Below are the code and all the weights of a small trained network. Each question names an input and a target symbol and asks about switching units off, where a switched-off unit gives its printed mean instead of its output.

import numpy as np


def w(rows, s, z=0):
    codes = np.array(rows[::2]) - 128.0
    scale = np.full(codes.shape[1], s)
    scale[-1] = z or s
    return codes * scale


def f(y):
    return y / 2 * (1 + np.tanh(0.7978845608 * (y + 0.044715 * y**3)))


def softmax(a):
    e = np.exp(a - a.max(-1, keepdims=True))
    return e / e.sum(-1, keepdims=True)


def log_softmax(a):
    a = a - a.max(-1, keepdims=True)
    return a - np.log(np.exp(a).sum(-1, keepdims=True))


def net(x, mask):
    ids = ['Λβζηθπω'.index(c) for c in x.split()]
    T = len(ids)
    res = E[ids] + P[:T]
    q, k, v = (res @ M[0].T for M in (Q, K, V))
    z = softmax(np.where(np.tri(T) > 0, q @ k.T / 4**0.5, -1e9)) @ v
    res = res + np.where(mask[0], z, O[0][:, -1]) @ O[0][:, :-1]
    y = f(res @ A[0][:, :-1].T + A[0][:, -1])
    res = res + np.where(mask[1:13], y, B[0][:, -1]) @ B[0][:, :-1]
    return log_softmax(res[-1] @ U[:, :-1].T + U[:, -1])


Q, K, V, O, A, B = {}, {}, {}, {}, {}, {}
E = w([
[151,43,155,99,119],'Λ',
[195,31,148,147,99],'β',
[220,125,154,77,96],'ζ',
[255,71,127,132,132],'η',
[99,58,78,233,145],'θ',
[118,40,63,112,191],'π',
[73,217,80,146,167],'ω',
],0.02)
P = w([
[101,108,216,162,213],'0',
[148,89,202,139,148],'1',
[183,174,152,223,231],'2',
[124,102,164,120,123],'3',
[206,160,117,198,183],'4',
[109,110,128,114,94],'5',
[216,157,86,191,151],'6',
[100,115,97,107,72],'7',
[228,167,61,182,123],'8',
[94,123,67,93,51],'9',
[250,160,45,170,100],'10',
[82,96,131,112,69],'11',
],0.013)
Q[0] = w([
[89,204,148,208,173],'H0',
[254,140,75,227,201],'H0',
[78,200,118,123,220],'H0',
[75,212,173,96,130],'H0',
],0.0094)
K[0] = w([
[69,94,205,96,198],'H0',
[122,153,7,126,149],'H0',
[107,172,209,139,171],'H0',
[127,108,196,145,204],'H0',
],0.014)
V[0] = w([
[156,189,115,2,164],'H0',
[67,135,10,166,138],'H0',
[237,183,168,186,172],'H0',
[153,39,111,34,243],'H0',
],0.0094)
O[0] = w([
[188,172,155,53,165,79],'H0',
[123,104,143,135,248,90],'H0',
[161,166,101,155,126,251],'H0',
[108,141,12,82,118,241],'H0',
],0.013,0.012)
A[0] = w([
[121,252,160,2,114,219],'N0',
[79,189,127,171,233,2],'N1',
[208,133,144,224,172,216],'N2',
[139,39,177,24,33,185],'N3',
[146,124,215,39,147,138],'N4',
[194,120,160,201,67,240],'N5',
[163,114,49,109,99,12],'N6',
[240,62,155,131,169,188],'N7',
[39,82,177,125,127,246],'N8',
[92,153,68,157,112,136],'N9',
[130,222,110,116,87,116],'N10',
[73,53,104,122,127,59],'N11',
],0.0094,0.0043)
B[0] = w([
[215,78,209,199,255,146],'N0',
[155,154,204,79,52,148],'N1',
[100,128,30,68,136,197],'N2',
[30,72,164,95,209,171],'N3',
[129,175,69,157,24,130],'N4',
[105,181,192,189,63,216],'N5',
[171,87,173,139,146,251],'N6',
[24,130,177,109,137,183],'N7',
[91,218,10,75,60,137],'N8',
[106,80,202,78,170,202],'N9',
[85,199,103,96,105,183],'N10',
[204,130,148,162,98,161],'N11',
],0.007,0.021)
U = w([
[56,125,145,39,84,64],'Λ',
[112,93,165,187,92,9],'β',
[125,165,191,159,141,183],'ζ',
[151,183,93,111,43,205],'η',
[48,162,84,226,157,90],'θ',
[154,93,91,128,166,137],'π',
[3,234,129,86,180,253],'ω',
],0.0069,0.0041)

Each question gives the input, a string of symbols that net reads in full, and the target symbol t.
The units are the heads (4 rows each of Q, K, V and O) and the neurons (one row each of A and B). Each row of codes is followed by its name. A weight is (code - 128) times the scale printed after its matrix; where a second scale follows, it is the last column's (O, A, B and U).
mask holds one flag per unit, heads first, then neurons. A switched-off unit (its flag False) gives its mean, the last column of its rows in O or B, instead of its output. The means were averaged over made-up inputs and are rounded, as every weight is.
A unit's drop is (log p(t) with every unit on - log p(t) with that unit switched off) / (log p(t) with every unit on - log p(t) with every unit switched off).
The circuit of an input: a set's keep is (log p(t) with only the set's units on - log p(t) with every unit switched off) / (log p(t) with every unit on - log p(t) with every unit switched off). Starting from the 12 units with the biggest drops (on a tie, the unit counted first), units are removed one at a time, each time the one whose removal leaves the highest keep (on an exact tie, the one counted first), for as long as the keep stays at least 0.8.
units of the circuit, in order: the units of the circuit, biggest drop first
unit that matters most: the unit with the biggest drop
top k neurons: the k neurons with the biggest drops, biggest first
drop when u is switched off: that unit's drop, to one decimal
input Λ θ Λ η ω η ω ζ Λ β, target β: unit that matters most -> N2
input η η Λ Λ η Λ ζ Λ, target ζ: units of the circuit, in order -> H0, N0, N2
input ζ β ζ π Λ η Λ ω π η Λ, target π: units of the circuit, in order -> H0, N5
input Λ π β, target π: units of the circuit, in order -> H0, N5, N10
input η Λ β, target η: units of the circuit, in order -> H0, N3
input θ π η θ ω ζ ω β Λ, target ω: top 2 neurons -> N7, N2
input θ ω η, target ω: units of the circuit, in order -> H0, N7, N2
input Λ η π η η ω π β β β, target β: units of the circuit, in order -> H0, N2
input ζ π ζ, target π: top 2 neurons -> N5, N0
input ζ θ Λ, target θ: units of the circuit, in order -> H0, N6
input π θ η β β ζ π π ω ζ ζ, target ω: top 3 neurons -> N7, N2, N6
input ζ Λ β Λ Λ ζ π θ π ω ζ, target ω: units of the circuit, in order -> H0, N7
input θ η Λ, target θ: top 2 neurons -> N6, N1
input Λ θ Λ β π η η ζ Λ π η π, target η: top neuron -> N3
input η Λ ω β ζ η β Λ π, target π: top 2 neurons -> N5, N10
input ω ζ β Λ η β ζ π ω π Λ, target ω: top 2 neurons -> N7, N6
input η ω ζ π η ζ θ θ ζ, target θ: drop when N9 is switched off -> 0.1
input Λ ζ θ ζ ζ, target θ: drop when H0 is switched off -> 0.9
input Λ β ζ θ ω ζ θ, target ω: drop when N7 is switched off -> 0.3
